Below are the code and all the weights of a small trained network. Each question names an input and a class and asks about switching units off, where a switched-off unit gives its printed mean instead of its output.

import numpy as np


def w(rows, s, z=0):
    codes = np.array(rows[::2]) - 128.0
    scale = np.full(codes.shape[1], s)
    scale[-1] = z or s
    return codes * scale


def norm(h):
    return h / np.sqrt((h * h).mean(-1, keepdims=True) + 1e-5)


def f(y):
    return y / 2 * (1 + np.tanh(0.7978845608 * (y + 0.044715 * y**3)))


def log_softmax(a):
    a = a - a.max(-1, keepdims=True)
    return a - np.log(np.exp(a).sum(-1, keepdims=True))


def net(x, mask):
    res = np.array(x, float).reshape(1, 4) / 4 @ E
    u = 0
    for l in range(2):
        y = f(norm(res) @ A[l][:, :-1].T + A[l][:, -1])
        res = res + np.where(mask[u : u + 9], y, B[l][:, -1]) @ B[l][:, :-1]
        u += 9
    return log_softmax(norm(res)[-1] @ U[:, :-1].T + U[:, -1])


A, B = {}, {}
E = w([
[71,120,99,105,113,89,130],'x0',
[139,118,89,128,165,156,132],'x1',
[154,125,126,40,131,94,161],'x2',
[11,163,115,110,137,148,154],'x3',
],0.0011)
A[0] = w([
[101,184,142,29,72,21,220,134],'0.n1',
[122,143,46,78,194,186,150,162],'0.n2',
[250,112,131,242,127,179,57,183],'0.n3',
[237,110,143,41,138,48,154,2],'0.n4',
[25,151,146,170,95,153,79,30],'0.n5',
[138,109,209,174,14,60,48,49],'0.n6',
[124,170,90,181,225,216,108,15],'0.n7',
[48,158,131,141,150,145,154,109],'0.n8',
[122,57,112,97,70,75,76,36],'0.n9',
],0.0022,0.0008)
B[0] = w([
[220,76,112,193,144,228,86,197],'0.n1',
[160,117,112,151,190,97,210,158],'0.n2',
[191,5,202,199,231,122,54,253],'0.n3',
[34,145,135,157,62,170,80,184],'0.n4',
[79,169,144,184,43,115,186,143],'0.n5',
[146,113,110,68,205,140,173,157],'0.n6',
[187,80,85,31,79,84,125,134],'0.n7',
[192,144,128,192,105,51,130,145],'0.n8',
[139,91,75,132,164,96,99,125],'0.n9',
],0.0018,0.0016)
A[1] = w([
[92,72,127,213,42,91,38,155],'1.n1',
[44,237,163,206,92,106,199,1],'1.n2',
[225,36,97,52,145,136,33,2],'1.n3',
[98,134,105,17,117,86,134,192],'1.n4',
[207,102,227,205,197,127,96,130],'1.n5',
[159,97,81,171,195,71,183,223],'1.n6',
[73,134,82,222,82,177,157,254],'1.n7',
[19,126,87,133,153,2,116,174],'1.n8',
[126,197,151,66,50,230,164,196],'1.n9',
],0.0023,0.00082)
B[1] = w([
[178,145,85,54,170,198,181,177],'1.n1',
[35,148,156,113,67,2,72,161],'1.n2',
[30,169,151,160,58,63,110,233],'1.n3',
[225,91,128,151,120,208,91,132],'1.n4',
[133,80,197,184,191,196,93,248],'1.n5',
[136,162,161,53,197,192,174,180],'1.n6',
[141,123,151,42,157,66,140,189],'1.n7',
[160,155,204,121,174,132,152,152],'1.n8',
[137,67,191,180,237,106,97,152],'1.n9',
],0.0021,0.0018)
U = w([
[156,150,91,78,189,157,205,134],'0',
[144,112,62,110,29,147,88,123],'1',
[170,243,94,249,45,155,184,5],'2',
[40,195,167,120,106,31,160,138],'3',
[167,238,96,247,44,156,186,9],'4',
[172,73,192,208,160,185,71,150],'5',
],0.011,0.013)

Each question gives the input, the list of numbers given to net, and the class t.
The units are the neurons (one row each of A and B). Each row of codes is followed by its name. A weight is (code - 128) times the scale printed after its matrix; where a second scale follows, it is the last column's (A, B and U).
mask holds one flag per neuron, layer by layer. A switched-off neuron (its flag False) gives its mean, the last column of its row in B, instead of its output. The means were averaged over made-up inputs and are rounded, as every weight is.
A unit's drop is (log p(t) with every unit on - log p(t) with that unit switched off) / (log p(t) with every unit on - log p(t) with every unit switched off).
The circuit of an input: a set's keep is (log p(t) with only the set's units on - log p(t) with every unit switched off) / (log p(t) with every unit on - log p(t) with every unit switched off). Starting from the 12 units with the biggest drops (on a tie, the unit counted first), units are removed one at a time, each time the one whose removal leaves the highest keep (on an exact tie, the one counted first), for as long as the keep stays at least 0.8.
circuit, biggest first: the units of the circuit, biggest drop first
most important unit: the unit with the biggest drop
k most important neurons of layer l: the k neurons of layer l with the biggest drops, biggest first
drop when u is switched off: that unit's drop, to one decimal
input [4,6,-2,4], class 3: circuit, biggest first	0.n3, 1.n2
input [-1,0,-1,1], class 3: 2 most important neurons of layer 1	1.n2, 1.n5
input [2,-2,4,3], class 0: circuit, biggest first	0.n1, 0.n3
input [-2,2,1,1], class 0: circuit, biggest first	0.n2, 0.n3
input [2,-7,6,1], class 5: circuit, biggest first	0.n1
input [-8,-6,-5,5], class 3: circuit, biggest first	0.n1, 1.n2
input [4,-3,4,1], class 1: circuit, biggest first	0.n3, 0.n1
input [4,4,2,-4], class 1: 3 most important neurons of layer 0	0.n4, 0.n3, 0.n5
input [4,-2,8,-5], class 1: 2 most important neurons of layer 1	1.n5, 1.n3
input [8,8,8,-4], class 1: 4 most important neurons of layer 0	0.n4, 0.n1, 0.n6, 0.n5
input [4,-6,-1,-1], class 0: 2 most important neurons of layer 0	0.n3, 0.n9
input [8,-3,7,4], class 0: 4 most important neurons of layer 1	1.n3, 1.n4, 1.n5, 1.n8
input [3,-3,-3,-1], class 3: 2 most important neurons of layer 0	0.n5, 0.n1
input [-7,7,-7,7], class 0: 2 most important neurons of layer 1	1.n3, 1.n7
input [5,2,0,1], class 0: most important unit	1.n3
input [5,-1,-1,-2], class 0: 2 most important neurons of layer 0	0.n3, 0.n7
input [-7,-5,7,7], class 5: 2 most important neurons of layer 1	1.n9, 1.n3
input [-7,-2,7,5], class 5: 2 most important neurons of layer 0	0.n1, 0.n6
input [-5,-8,-5,3], class 3: 2 most important neurons of layer 0	0.n5, 0.n1
input [5,-3,4,0], class 1: most important neuron of layer 1	1.n5
input [-5,3,7,1], class 5: drop when 0.n6 is switched off	0.2
